Here is a tiny trained network, its code and every weight. The questions are about switching its units off for an input and a class, where a switched-off unit gives its printed mean instead of its output.

import numpy as np


def w(rows, s, z=0):
    codes = np.array(rows[::2]) - 128.0
    scale = np.full(codes.shape[1], s)
    scale[-1] = z or s
    return codes * scale


def norm(h):
    return h / np.sqrt((h * h).mean(-1, keepdims=True) + 1e-5)


def f(y):
    return np.maximum(y, 0)


def log_softmax(a):
    a = a - a.max(-1, keepdims=True)
    return a - np.log(np.exp(a).sum(-1, keepdims=True))


def net(x, mask):
    res = np.array(x, float).reshape(1, 2) / 4 @ E
    u = 0
    for l in range(4):
        y = f(norm(res) @ A[l][:, :-1].T + A[l][:, -1])
        res = res + np.where(mask[u : u + 3], y, B[l][:, -1]) @ B[l][:, :-1]
        u += 3
    return log_softmax(norm(res)[-1] @ U[:, :-1].T + U[:, -1])


A, B = {}, {}
E = w([
[147,168,79,186,95,152,237,2,176,30],'x0',
[157,167,145,193,100,91,59,170,115,62],'x1',
],0.0067)
A[0] = w([
[226,162,19,197,11,150,123,196,148,1,134],'L0N0',
[134,243,203,220,104,30,154,20,165,8,36],'L0N1',
[233,204,150,154,162,3,23,199,134,93,1],'L0N2',
],0.0047,0.0039)
B[0] = w([
[181,199,153,95,129,126,196,138,163,130,248],'L0N0',
[102,108,66,120,147,121,9,136,138,70,254],'L0N1',
[178,99,222,130,82,106,127,92,131,183,214],'L0N2',
],0.012,0.0059)
A[1] = w([
[33,77,124,147,137,96,76,253,17,129,57],'L1N0',
[133,129,37,93,162,108,87,191,165,81,2],'L1N1',
[204,129,118,86,80,53,161,131,110,119,74],'L1N2',
],0.0068,0.002)
B[1] = w([
[136,103,118,109,206,4,118,131,164,88,253],'L1N0',
[121,131,87,153,126,123,130,103,138,152,215],'L1N1',
[131,132,132,140,183,179,120,175,115,164,192],'L1N2',
],0.014,0.0044)
A[2] = w([
[198,204,118,172,78,69,190,132,113,97,199],'L2N0',
[2,62,133,185,89,179,152,76,119,202,8],'L2N1',
[88,118,92,123,128,103,193,92,104,231,13],'L2N2',
],0.0075,0.0013)
B[2] = w([
[71,123,191,219,25,175,164,170,180,135,254],'L2N0',
[157,203,184,22,203,197,2,141,43,238,219],'L2N1',
[104,221,155,69,106,129,101,105,72,143,247],'L2N2',
],0.0088,0.0033)
A[3] = w([
[148,11,108,106,134,83,88,126,52,163,56],'L3N0',
[119,115,182,159,113,155,75,140,139,87,218],'L3N1',
[142,110,180,129,145,63,109,129,164,158,254],'L3N2',
],0.011,0.0018)
B[3] = w([
[29,120,1,120,203,95,52,92,118,69,211],'L3N0',
[126,12,163,9,191,110,176,123,27,230,182],'L3N1',
[36,111,125,240,135,102,179,118,86,54,254],'L3N2',
],0.0098)
U = w([
[163,82,255,155,131,132,197,214,86,201,140],'0',
[29,64,97,163,203,53,110,113,81,72,156],'1',
[148,37,69,119,43,134,139,146,121,165,7],'2',
[119,165,7,206,77,166,152,108,208,37,162],'3',
[122,73,111,172,81,151,111,136,164,186,14],'4',
[102,202,126,29,148,164,82,66,75,202,123],'5',
[218,147,162,92,115,130,80,190,197,129,120],'6',
],0.015,0.012)

Each question gives the input, the list of numbers given to net, and the class t.
The units are the neurons (one row each of A and B). Each row of codes is followed by its name. A weight is (code - 128) times the scale printed after its matrix; where a second scale follows, it is the last column's (A, B and U).
mask holds one flag per neuron, layer by layer. A switched-off neuron (its flag False) gives its mean, the last column of its row in B, instead of its output. The means were averaged over made-up inputs and are rounded, as every weight is.
A unit's drop is (log p(t) with every unit on - log p(t) with that unit switched off) / (log p(t) with every unit on - log p(t) with every unit switched off).
The circuit of an input: a set's keep is (log p(t) with only the set's units on - log p(t) with every unit switched off) / (log p(t) with every unit on - log p(t) with every unit switched off). Starting from all 12 units, units are removed one at a time, each time the one whose removal leaves the highest keep (on an exact tie, the one counted first), for as long as the keep stays at least 0.8.
circuit, biggest first: the units of the circuit, biggest drop first
unit that matters most: the unit with the biggest drop
k most important neurons: the k neurons with the biggest drops, biggest first
top k neurons in layer l: the k neurons of layer l with the biggest drops, biggest first
drop of u: that unit's drop, to one decimal
input [1,0], class 3: unit that matters most : L1N1
input [-5,8], class 0: circuit, biggest first : (L0N2 L0N1)
input [1,2], class 6: circuit, biggest first : (L0N0 L3N0)
input [8,-8], class 5: 2 most important neurons : (L1N0 L0N0)
input [6,7], class 3: 3 most important neurons : (L0N1 L0N0 L1N1)
input [5,8], class 6: 2 most important neurons : (L3N2 L0N0)
input [-4,6], class 0: 3 most important neurons : (L0N2 L0N1 L1N0)
input [2,0], class 3: 2 most important neurons : (L0N1 L1N1)
input [4,8], class 6: top 2 neurons in layer 3 : (L3N2 L3N1)
input [7,-8], class 5: 3 most important neurons : (L0N0 L1N0 L2N1)
input [0,-7], class 5: drop of L0N0 : 0.0
input [0,-5], class 5: drop of L1N0 : 0.5
input [5,1], class 3: drop of L0N1 : 0.5
input [1,-3], class 5: unit that matters most : L1N0
